.08 -.19 .42 .27 .42
.25 -.25 .55 .61 .55
.22 -.22 .54 .54 .54
.18 -.21 .49 .43 .49
-.08 -.16 .33 .08 .33
->
.08 -.19
.25 -.25
.22 -.22

.09 .11 .10
-.57 .14 -.63
-.07 .31 -.25
->
.09 .11
-.57 .14
-.07 .31

.00 -.02 .33
-.01 .11 .25
.62 .12 .42
->
.00 -.02
-.01 .11
.62 .12

-.28 -.65 -.23 -.05
-.44 .40 -.26 -.36
-.08 -.73 -.10 .10
-.07 .72 .01 -.18
.55 .10 .35 .34
->
-.28 -.65
-.44 .40
-.08 -.73

-.43 -.63 .68 .18
-.56 -.08 -.28 -.30
-.58 .35 .16 -.64
-.54 .61 .26 .62
->
-.43 -.63
-.56 -.08
-.58 .35

.15 .27 .62 .24
.59 -.43 .03 -.40
-.24 .47 -.24 .49
.03 -.01 .30 .14
->
.15 .27
.59 -.43
-.24 .47

-.15 -.06 -.07 -.12
.27 -.01 -.33 .32
.69 -.56 -.43 .49
-.11 -.13 -.04 -.12
.70 -.53 -.52 .56
->
-.15 -.06
.27 -.01
.69 -.56

.73 -.37 .42 .68 .27
-.19 .59 -.46 .59 -.52
-.26 .11 -.22 .15 .66
-.43 .62 .11 -.26 .53
->
.73 -.37
-.19 .59
-.26 .11
---
.04 -.48 -.25 .21 .50 .40 .50 .10
.48 .12 .50 .26 -.29 .54 .49 .40
.05 -.49 .43 .25 -.29 -.59 .46 -.06
.01 -.02 .25 .27 .66 -.40 .59 .58
-.54 .22 -.24 -.19 -.51 -.60 -.17 -.28
->
.04 -.25 .50 .50
.48 .50 -.29 .49
.05 .43 -.29 .46
.01 .25 .66 .59
-.54 -.24 -.51 -.17

.64 -.64
.37 -.65
.29 .43
.40 -.37
.24 -.01
.36 .41
.33 .28
.39 .07
.46 .16
.42 .39
.45 -.38
->
.64
.37
.29
.40
.24
.36
.33
.39
.46
.42
.45

.72 -.40 .71 .63 -.61 .57 .33
.60 -.30 .45 .43 -.50 .36 .29
.33 -.24 .32 .18 -.49 .50 .56
.52 -.24 .46 .40 -.38 .43 .32
.58 -.21 .40 .41 -.38 .41 .33
.69 -.31 .47 .60 -.42 .42 .34
.72 -.31 .59 .47 -.60 .45 .26
.37 -.24 .32 .12 -.54 .38 .44
.27 -.17 .42 .13 -.41 .51 .40
.32 -.28 .43 .22 -.49 .40 .33
.63 -.29 .55 .45 -.53 .47 .30
->
.72 .71 -.61 .33
.60 .45 -.50 .29
.33 .32 -.49 .56
.52 .46 -.38 .32
.58 .40 -.38 .33
.69 .47 -.42 .34
.72 .59 -.60 .26
.37 .32 -.54 .44
.27 .42 -.41 .40
.32 .43 -.49 .33
.63 .55 -.53 .30

.06 -.50 .01 -.37 -.44 -.72 -.27 .26 -.13 .27 -.17 -.11
.01 -.12 -.16 .23 .03 -.06 .14 .18 .05 -.01 -.10 -.25
-.12 -.38 -.34 -.21 -.31 -.66 -.28 .42 -.10 .25 -.37 -.06
.01 -.28 -.04 -.16 -.25 -.37 -.13 .17 -.01 .05 -.11 -.19
.00 .16 -.21 .67 .38 .38 .47 .09 .15 -.18 .01 -.35
.13 -.43 -.42 .33 -.05 -.24 .48 .44 -.11 .28 -.26 -.24
-.07 .16 .01 .26 .18 .23 .01 .00 .20 -.29 .03 -.32
.00 .11 -.35 .59 .34 .33 .36 .16 .18 -.22 -.12 -.33
->
.06 .01 -.44 -.27 -.13 -.17
.01 -.16 .03 .14 .05 -.10
-.12 -.34 -.31 -.28 -.10 -.37
.01 -.04 -.25 -.13 -.01 -.11
.00 -.21 .38 .47 .15 .01
.13 -.42 -.05 .48 -.11 -.26
-.07 .01 .18 .01 .20 .03
.00 -.35 .34 .36 .18 -.12

.19 -.25 -.18 .17 .16 -.10 -.07 .00 -.02 -.04 .03 -.04 .18 -.11 .30 -.17
-.19 -.03 -.14 .08 .40 .14 -.18 .17 .15 .58 -.13 .01 -.09 .12 -.57 .43
-.10 .01 -.18 -.14 .11 .27 -.47 .20 .05 .31 -.01 -.44 -.42 -.11 -.47 .27
-.05 -.03 -.12 .00 -.07 .07 .16 .11 -.05 -.04 .05 .01 -.04 .07 -.09 -.01
.33 .32 .08 -.06 -.24 -.06 .27 .11 .08 -.40 -.07 .13 -.09 -.04 .21 -.12
->
.19 -.18 .16 -.07 -.02 .03 .18 .30
-.19 -.14 .40 -.18 .15 -.13 -.09 -.57
-.10 -.18 .11 -.47 .05 -.01 -.42 -.47
-.05 -.12 -.07 .16 -.05 .05 -.04 -.09
.33 .08 -.24 .27 .08 -.07 -.09 .21

-.59 .08 .35
-.41 -.03 .32
-.31 -.24 .30
->
-.59 .35
-.41 .32
-.31 .30

-.07 -.57 -.13 .32 .09 .67 -.18 -.10 .26 -.02 .23 .54
-.54 -.42 .33 .18 -.34 .28 .09 .17 .00 -.47 .58 .74
-.03 -.56 -.07 .35 .07 .63 -.27 -.09 .13 -.02 .16 .24
-.18 -.45 .20 .34 -.14 .39 -.26 .06 -.14 -.22 .23 -.08
->
-.07 -.13 .09 -.18 .26 .23
-.54 .33 -.34 .09 .00 .58
-.03 -.07 .07 -.27 .13 .16
-.18 .20 -.14 -.26 -.14 .23

-.22 .05 .15 -.17 -.05 .03 -.08
.50 -.59 -.63 .55 -.63 -.63 -.38
->
-.22 .15 -.05 -.08
.50 -.63 -.63 -.38

.38 .16
.07 -.36
-.65 -.33
->
.38
.07
-.65
---
.59 -.49 .39 .39
.61 -.62 .57 .34
.44 -.39 .41 .47
->
.39 .57 -.39

.34 -.27 .28 .32 -.36
.67 -.41 .71 .59 -.60
->
-.36 .59

-.29 .34 -.50 -.42
.28 -.34 .32 .27
-.27 .29 -.44 -.35
.18 -.22 .04 .07
.57 -.68 .67 .59
->
-.42 .32 .29 .18

.57 .68 .34 .40
-.63 .55 .33 -.15
-.23 .32 -.32 -.10
->
.40 .33 .32

-.28 .19 .65 .37
.04 -.01 -.50 -.35
.54 .45 .26 -.53
.18 -.15 -.69 -.71
->
.37 -.50 .45 .18

.04 .12 -.41 -.16
-.23 .43 -.39 -.27
.12 .44 .19 -.37
.31 .57 .01 -.17
-.08 .08 -.23 -.31
->
-.16 -.39 .44 .31

-.57 .20 -.53 -.10
.19 -.33 -.39 -.05
-.47 .16 -.28 .50
->
-.10 -.39 .16

.02 .04 .03
.53 .03 .44
.04 .00 .00
-.30 -.04 -.11
->
.03 .03 .04
---
.35 .36 .71 -.01 -.19
-.27 -.36 -.25 -.34 .29
.24 .28 .72 -.12 -.05
->
.35 -.36 .72

.00 .01 -.03 -.03 .01
-.61 -.02 -.22 .23 .29
-.10 .02 .00 .07 .04
-.10 .30 -.30 -.28 -.04
-.10 .40 -.26 -.24 -.06
->
.00 -.02 .00 -.28 -.06

.46 -.30
.60 -.71
.36 -.23
->
.46 -.71

.33 -.18
.13 .65
->
.33 .65

.11 -.12 -.11
.24 -.12 .54
.28 -.10 .59
.02 -.09 -.16
->
.11 -.12 .59

-.05 .51 .68 -.30
-.54 .05 .73 -.25
->
-.05 .05

-.03 -.66 -.20 .09
.56 .42 -.25 -.58
.25 -.69 -.61 -.23
.29 .05 -.62 -.27
.60 .17 .17 -.62
->
-.03 .42 -.61 -.27

-.55 -.53 -.51
-.58 -.57 -.54
-.59 -.58 -.56
-.58 -.55 -.54
-.56 -.54 -.54
->
-.55 -.57 -.56

-.43 -.21 .29 .11 -.29
.38 .04 -.12 .15 .09
.75 .29 .06 .12 -.21
-.50 -.45 .11 -.19 -.22
-.04 .07 .10 .06 .25
->
-.43 .04 .06 -.19 .25
